Below are the code and all the weights of a small trained network. Each question names an input and a class and asks about switching units off, where a switched-off unit gives its printed mean instead of its output.

import numpy as np


def w(rows, s, z=0):
    codes = np.array(rows[::2]) - 128.0
    scale = np.full(codes.shape[1], s)
    scale[-1] = z or s
    return codes * scale


def f(y):
    return y / 2 * (1 + np.tanh(0.7978845608 * (y + 0.044715 * y**3)))


def log_softmax(a):
    a = a - a.max(-1, keepdims=True)
    return a - np.log(np.exp(a).sum(-1, keepdims=True))


def net(x, mask):
    res = np.array(x, float).reshape(1, 2) / 4 @ E
    y = f(res @ A[0][:, :-1].T + A[0][:, -1])
    res = res + np.where(mask, y, B[0][:, -1]) @ B[0][:, :-1]
    return log_softmax(res[-1] @ U[:, :-1].T + U[:, -1])


A, B = {}, {}
E = w([
[40,194,194,208],'x0',
[31,67,247,52],'x1',
],0.013)
A[0] = w([
[230,182,111,137,241],'N1',
[126,150,114,232,189],'N2',
[168,173,28,165,253],'N3',
[110,89,131,62,131],'N4',
[154,195,141,205,150],'N5',
[131,91,211,189,104],'N6',
[69,143,165,153,86],'N7',
[110,234,114,156,166],'N8',
[118,110,138,79,103],'N9',
[190,85,139,61,251],'N10',
[36,164,204,99,119],'N11',
[122,130,232,129,142],'N12',
[87,9,184,42,138],'N13',
[193,146,68,153,217],'N14',
],0.012,0.0058)
B[0] = w([
[164,94,121,76,224],'N1',
[186,60,154,199,199],'N2',
[149,48,167,67,249],'N3',
[80,164,184,157,178],'N4',
[197,88,232,167,193],'N5',
[88,167,58,125,169],'N6',
[116,161,72,151,179],'N7',
[227,87,179,194,192],'N8',
[60,116,148,144,156],'N9',
[8,143,223,29,215],'N10',
[110,254,109,135,231],'N11',
[109,195,108,128,199],'N12',
[37,134,173,152,253],'N13',
[159,43,108,63,223],'N14',
],0.0097,0.017)
U = w([
[149,75,132,28,152],'0',
[187,112,211,203,224],'1',
[94,159,222,84,131],'2',
[109,253,52,149,125],'3',
[110,92,101,170,3],'4',
[172,137,66,150,11],'5',
],0.011,0.0052)

Each question gives the input, the list of numbers given to net, and the class t.
The units are the neurons (one row each of A and B). Each row of codes is followed by its name. A weight is (code - 128) times the scale printed after its matrix; where a second scale follows, it is the last column's (A, B and U).
mask holds one flag per neuron, in row order. A switched-off neuron (its flag False) gives its mean, the last column of its row in B, instead of its output. The means were averaged over made-up inputs and are rounded, as every weight is.
A unit's drop is (log p(t) with every unit on - log p(t) with that unit switched off) / (log p(t) with every unit on - log p(t) with every unit switched off).
The circuit of an input: a set's keep is (log p(t) with only the set's units on - log p(t) with every unit switched off) / (log p(t) with every unit on - log p(t) with every unit switched off). Starting from the 12 units with the biggest drops (on a tie, the unit counted first), units are removed one at a time, each time the one whose removal leaves the highest keep (on an exact tie, the one counted first), for as long as the keep stays at least 0.8.
units of the circuit, in order: the units of the circuit, biggest drop first
top k neurons: the k neurons with the biggest drops, biggest first
drop when u is switched off: that unit's drop, to one decimal
input [1,1], class 3: units of the circuit, in order -> N3, N10, N5
input [-7,1], class 2: units of the circuit, in order -> N10
input [0,-4], class 0: top 2 neurons -> N14, N3
input [-2,0], class 0: top 2 neurons -> N11, N13
input [1,6], class 3: top 2 neurons -> N11, N3
input [6,0], class 1: top 3 neurons -> N8, N5, N2
input [-8,1], class 2: top 3 neurons -> N10, N4, N13
input [2,0], class 1: top 2 neurons -> N10, N11
input [0,0], class 0: drop when N10 is switched off -> 0.1
input [1,-1], class 1: drop when N10 is switched off -> 0.4
input [8,0], class 1: drop when N8 is switched off -> 0.8
